Here is a tiny trained network, its code and every weight. The questions are about switching its units off for an input and a class, where a switched-off unit gives its printed mean instead of its output.

import numpy as np


def w(rows, s, z=0):
    codes = np.array(rows[::2]) - 128.0
    scale = np.full(codes.shape[1], s)
    scale[-1] = z or s
    return codes * scale


def f(y):
    return y / 2 * (1 + np.tanh(0.7978845608 * (y + 0.044715 * y**3)))


def log_softmax(a):
    a = a - a.max(-1, keepdims=True)
    return a - np.log(np.exp(a).sum(-1, keepdims=True))


def net(x, mask):
    res = np.array(x, float).reshape(1, 5) / 4 @ E
    y = f(res @ A[0][:, :-1].T + A[0][:, -1])
    res = res + np.where(mask, y, B[0][:, -1]) @ B[0][:, :-1]
    return log_softmax(res[-1] @ U[:, :-1].T + U[:, -1])


A, B = {}, {}
E = w([
[203,28,68,143,206,135],'x0',
[149,91,127,127,81,246],'x1',
[127,195,67,195,160,167],'x2',
[39,87,144,139,183,158],'x3',
[178,148,241,162,175,150],'x4',
],0.012)
A[0] = w([
[160,109,103,101,165,127,83],'n1',
[136,175,81,191,145,126,4],'n2',
[146,99,168,56,105,110,35],'n3',
[88,113,164,154,160,37,86],'n4',
[157,61,111,166,140,92,92],'n5',
[111,188,176,149,76,134,60],'n6',
[91,110,41,78,109,120,77],'n7',
[134,225,81,179,188,174,73],'n8',
[165,79,106,175,138,139,99],'n9',
[217,174,95,179,94,110,111],'n10',
[62,106,110,151,146,142,151],'n11',
[35,85,121,140,153,114,149],'n12',
[155,67,75,128,136,101,117],'n13',
[179,162,181,178,158,149,74],'n14',
[192,131,133,127,77,104,160],'n15',
[139,109,133,140,99,183,76],'n16',
[122,163,107,101,209,64,73],'n17',
[81,131,68,140,72,110,73],'n18',
[103,125,120,189,140,9,96],'n19',
[157,148,203,136,144,141,71],'n20',
[113,131,89,128,138,59,121],'n21',
[43,94,148,139,192,168,161],'n22',
[105,165,73,149,162,157,115],'n23',
[138,100,145,149,95,175,93],'n24',
[118,39,188,7,105,75,51],'n25',
[117,101,88,121,70,187,105],'n26',
[187,93,131,154,155,120,66],'n27',
[133,106,114,82,98,247,99],'n28',
[214,106,89,149,156,117,105],'n29',
[187,156,124,83,126,94,111],'n30',
[122,69,99,130,200,154,120],'n31',
[178,124,211,176,156,123,99],'n32',
[152,64,124,126,134,96,93],'n33',
[168,134,55,106,56,103,133],'n34',
[140,151,107,108,98,121,66],'n35',
[63,193,163,107,39,126,95],'n36',
],0.014,0.0042)
B[0] = w([
[88,182,123,140,105,97,174],'n1',
[151,78,41,175,135,170,181],'n2',
[115,91,39,197,175,168,180],'n3',
[167,161,127,134,150,180,199],'n4',
[106,179,116,123,99,83,198],'n5',
[68,161,95,173,123,65,205],'n6',
[199,87,177,10,169,9,224],'n7',
[127,58,29,163,97,153,230],'n8',
[111,168,128,163,109,83,193],'n9',
[80,90,203,136,102,214,202],'n10',
[106,89,177,137,103,154,189],'n11',
[84,92,207,117,121,163,212],'n12',
[95,149,127,150,96,83,218],'n13',
[169,54,153,90,161,24,200],'n14',
[67,105,247,129,109,233,185],'n15',
[177,197,134,135,176,164,173],'n16',
[178,198,153,147,188,186,200],'n17',
[145,104,129,104,165,28,193],'n18',
[179,180,135,157,183,170,212],'n19',
[162,85,110,77,140,36,194],'n20',
[192,154,160,117,177,125,190],'n21',
[79,116,213,105,100,160,230],'n22',
[127,44,75,170,122,156,194],'n23',
[176,200,143,149,185,153,174],'n24',
[144,54,2,200,104,179,246],'n25',
[205,177,151,131,184,112,200],'n26',
[92,147,108,127,89,81,183],'n27',
[184,172,131,173,184,159,229],'n28',
[59,186,123,149,91,79,216],'n29',
[101,106,182,145,123,222,168],'n30',
[78,155,139,133,109,123,228],'n31',
[150,73,173,94,175,51,211],'n32',
[92,148,102,163,129,116,187],'n33',
[108,59,202,93,142,134,215],'n34',
[86,115,127,110,154,125,147],'n35',
[73,190,117,190,92,64,245],'n36',
],0.0098,0.014)
U = w([
[65,219,97,172,84,53,115],'0',
[200,58,151,96,155,36,125],'1',
[241,227,137,168,187,179,114],'2',
[144,38,8,181,108,173,132],'3',
[73,79,227,134,102,191,107],'4',
[137,122,156,137,108,127,251],'5',
[146,123,92,69,75,163,107],'6',
[179,120,117,79,64,116,108],'7',
],0.014,0.019)

Each question gives the input, the list of numbers given to net, and the class t.
The units are the neurons (one row each of A and B). Each row of codes is followed by its name. A weight is (code - 128) times the scale printed after its matrix; where a second scale follows, it is the last column's (A, B and U).
mask holds one flag per neuron, in row order. A switched-off neuron (its flag False) gives its mean, the last column of its row in B, instead of its output. The means were averaged over made-up inputs and are rounded, as every weight is.
A unit's drop is (log p(t) with every unit on - log p(t) with that unit switched off) / (log p(t) with every unit on - log p(t) with every unit switched off).
The circuit of an input: a set's keep is (log p(t) with only the set's units on - log p(t) with every unit switched off) / (log p(t) with every unit on - log p(t) with every unit switched off). Starting from the 12 units with the biggest drops (on a tie, the unit counted first), units are removed one at a time, each time the one whose removal leaves the highest keep (on an exact tie, the one counted first), for as long as the keep stays at least 0.8.
circuit, biggest first: the units of the circuit, biggest drop first
top k neurons: the k neurons with the biggest drops, biggest first
drop when u is switched off: that unit's drop, to one decimal
input [7,8,-8,-3,-4], class 2: circuit, biggest first => [n28]
input [-4,-1,-6,-1,6], class 1: top 4 neurons => [n32; n20; n8; n14]
input [6,1,4,7,-8], class 1: top 2 neurons => [n7; n18]
input [-2,6,-2,-3,6], class 1: top 3 neurons => [n14; n20; n32]
input [6,1,7,-4,3], class 3: top 3 neurons => [n8; n2; n36]
input [3,-8,6,-6,0], class 2: top 2 neurons => [n17; n19]
input [7,7,-3,7,-4], class 0: top 2 neurons => [n31; n13]
input [-3,-8,7,6,5], class 2: top 3 neurons => [n17; n19; n25]
input [0,-4,-7,7,6], class 3: top 2 neurons => [n25; n7]
input [-6,6,0,1,2], class 0: top 2 neurons => [n36; n6]
input [-4,7,-3,6,6], class 2: top 2 neurons => [n28; n24]
input [1,4,7,8,-8], class 1: top 3 neurons => [n7; n18; n26]
input [2,-5,0,7,-1], class 4: top 2 neurons => [n12; n22]
input [-5,-7,-7,8,-2], class 4: circuit, biggest first => [n12]
input [0,-7,3,8,-4], class 4: top 3 neurons => [n12; n22; n11]
input [4,-6,-6,7,5], class 4: top 2 neurons => [n22; n12]
input [2,2,-4,-2,-3], class 3: top 3 neurons => [n25; n32; n14]
input [-5,-6,5,-7,1], class 4: drop when n29 is switched off => 0.0
input [5,1,-8,6,0], class 3: drop when n25 is switched off => 1.9
input [-4,-4,7,-4,8], class 1: circuit, biggest first => [n14]
input [7,-2,6,6,2], class 0: drop when n25 is switched off => 0.2
input [-4,-6,8,-6,7], class 3: drop when n2 is switched off => 0.3
